Below is a small trained network, with its code and all its weights. Each question gives an input and a target symbol and asks what happens when units are switched off, that is, made to give their printed mean instead of their output.

import numpy as np


def w(rows, s, z=0):
    codes = np.array(rows[::2]) - 128.0
    scale = np.full(codes.shape[1], s)
    scale[-1] = z or s
    return codes * scale


def f(y):
    return np.maximum(y, 0)


def softmax(a):
    e = np.exp(a - a.max(-1, keepdims=True))
    return e / e.sum(-1, keepdims=True)


def log_softmax(a):
    a = a - a.max(-1, keepdims=True)
    return a - np.log(np.exp(a).sum(-1, keepdims=True))


def net(x, mask):
    ids = ['αβγδεζηθλμξπστω'.index(c) for c in x.split()]
    T = len(ids)
    res = E[ids] + P[:T]
    r = res
    for j in range(2):
        rows = slice(2 * j, 2 * j + 2)
        q, k, v = (r @ M[0][rows].T for M in (Q, K, V))
        z = softmax(np.where(np.tri(T) > 0, q @ k.T / 2**0.5, -1e9)) @ v
        o = O[0][rows]
        res = res + np.where(mask[j], z, o[:, -1]) @ o[:, :-1]
    y = f(res @ A[0][:, :-1].T + A[0][:, -1])
    res = res + np.where(mask[2:14], y, B[0][:, -1]) @ B[0][:, :-1]
    return log_softmax(res[-1] @ U[:, :-1].T + U[:, -1])


Q, K, V, O, A, B = {}, {}, {}, {}, {}, {}
E = w([
[191,106,127],'α',
[219,109,127],'β',
[68,68,204],'γ',
[71,91,91],'δ',
[147,110,72],'ε',
[119,109,47],'ζ',
[141,92,165],'η',
[174,123,31],'θ',
[242,128,61],'λ',
[107,66,246],'μ',
[197,123,55],'ξ',
[40,72,156],'π',
[168,107,114],'σ',
[136,87,180],'τ',
[101,93,109],'ω',
],0.012)
P = w([
[133,67,106],'0',
[106,225,182],'1',
[153,107,163],'2',
[90,183,147],'3',
[140,41,93],'4',
[129,136,179],'5',
[162,74,141],'6',
[146,8,77],'7',
[132,140,178],'8',
[169,55,139],'9',
],0.017)
Q[0] = w([
[134,208,141],'head 1',
[75,252,164],'head 1',
[95,212,137],'head 2',
[146,99,154],'head 2',
],0.019)
K[0] = w([
[71,239,234],'head 1',
[140,236,124],'head 1',
[131,250,179],'head 2',
[119,104,110],'head 2',
],0.018)
V[0] = w([
[130,87,225],'head 1',
[11,128,134],'head 1',
[148,158,10],'head 2',
[4,57,128],'head 2',
],0.014)
O[0] = w([
[119,63,206,128],'head 1',
[6,101,83,87],'head 1',
[120,193,96,184],'head 2',
[37,141,162,253],'head 2',
],0.015,0.0067)
A[0] = w([
[132,225,139,205],'neuron 1',
[144,172,191,237],'neuron 2',
[97,61,87,177],'neuron 3',
[105,191,146,252],'neuron 4',
[145,106,194,113],'neuron 5',
[219,24,128,163],'neuron 6',
[65,136,163,87],'neuron 7',
[149,134,85,1],'neuron 8',
[132,199,137,125],'neuron 9',
[195,101,184,208],'neuron 10',
[91,62,248,166],'neuron 11',
[131,151,73,87],'neuron 12',
],0.013,0.0047)
B[0] = w([
[174,31,139,178],'neuron 1',
[128,153,24,167],'neuron 2',
[95,154,200,177],'neuron 3',
[1,8,40,167],'neuron 4',
[121,96,19,168],'neuron 5',
[79,233,147,187],'neuron 6',
[130,133,108,196],'neuron 7',
[182,182,197,146],'neuron 8',
[179,73,158,158],'neuron 9',
[114,193,114,187],'neuron 10',
[194,153,163,254],'neuron 11',
[159,19,96,154],'neuron 12',
],0.0057,0.024)
U = w([
[92,225,101,122],'α',
[104,239,120,53],'β',
[161,43,204,52],'γ',
[25,197,78,93],'δ',
[141,69,106,126],'ε',
[91,60,51,183],'ζ',
[133,163,175,181],'η',
[195,2,140,55],'θ',
[193,153,164,4],'λ',
[184,110,228,58],'μ',
[191,97,135,207],'ξ',
[65,145,180,98],'π',
[108,190,112,193],'σ',
[147,150,190,166],'τ',
[71,157,113,156],'ω',
],0.0086,0.0043)

Each question gives the input, a string of symbols that net reads in full, and the target symbol t.
The units are the heads (2 rows each of Q, K, V and O) and the neurons (one row each of A and B). Each row of codes is followed by its name. A weight is (code - 128) times the scale printed after its matrix; where a second scale follows, it is the last column's (O, A, B and U).
mask holds one flag per unit, heads first, then neurons. A switched-off unit (its flag False) gives its mean, the last column of its rows in O or B, instead of its output. The means were averaged over made-up inputs and are rounded, as every weight is.
A unit's drop is (log p(t) with every unit on - log p(t) with that unit switched off) / (log p(t) with every unit on - log p(t) with every unit switched off).
The circuit of an input: a set's keep is (log p(t) with only the set's units on - log p(t) with every unit switched off) / (log p(t) with every unit on - log p(t) with every unit switched off). Starting from the 12 units with the biggest drops (on a tie, the unit counted first), units are removed one at a time, each time the one whose removal leaves the highest keep (on an exact tie, the one counted first), for as long as the keep stays at least 0.8.
circuit, biggest first: the units of the circuit, biggest drop first
unit that matters most: the unit with the biggest drop
top k neurons: the k neurons with the biggest drops, biggest first
which heads matter: for each layer, one digit per head in row order, 1 if its drop is at least 0.15 and else 0, layers parted by /
drop when u is switched off: that unit's drop, to one decimal
input π θ π ζ β β θ, target β: which heads matter => 10
input π θ ζ, target π: circuit, biggest first => [head 1; head 2; neuron 3]
input θ δ θ ζ ξ β ζ, target ξ: circuit, biggest first => [head 1; head 2; neuron 1]
input ζ ξ π, target ζ: top 2 neurons => [neuron 4; neuron 6]
input α η ζ ξ ζ ζ δ μ δ μ, target μ: circuit, biggest first => [neuron 11; head 1]
input β ζ η σ ζ α λ, target ζ: unit that matters most => head 2
input μ α π π τ γ δ γ ξ σ, target γ: circuit, biggest first => [head 2; head 1]
input σ λ α θ μ ω γ, target μ: top 2 neurons => [neuron 11; neuron 4]
input ε ξ μ σ λ λ η, target λ: circuit, biggest first => [head 1; head 2]
input η θ η π δ, target δ: circuit, biggest first => [head 2; head 1]
input μ ε ζ β θ ζ μ, target θ: top 3 neurons => [neuron 1; neuron 6; neuron 9]
input ε μ β ζ ζ π δ θ, target θ: top 2 neurons => [neuron 12; neuron 1]
input γ ζ δ, target γ: top 3 neurons => [neuron 11; neuron 6; neuron 10]
input β θ ξ π ζ τ τ, target ζ: top 2 neurons => [neuron 4; neuron 11]
input β λ μ, target β: unit that matters most => neuron 6
input δ ξ π δ δ π, target δ: top 3 neurons => [neuron 1; neuron 4; neuron 9]
input ε τ π β ξ ζ θ, target ξ: top 2 neurons => [neuron 1; neuron 12]
input ζ η π η μ, target μ: top 3 neurons => [neuron 11; neuron 4; neuron 3]
input ε μ η ξ, target μ: drop when neuron 11 is switched off => 0.6
input δ α η η π θ τ, target π: circuit, biggest first => [head 2]
input γ γ ζ ξ, target γ: drop when neuron 11 is switched off => 0.1
input π μ β, target π: drop when head 2 is switched off => 0.3
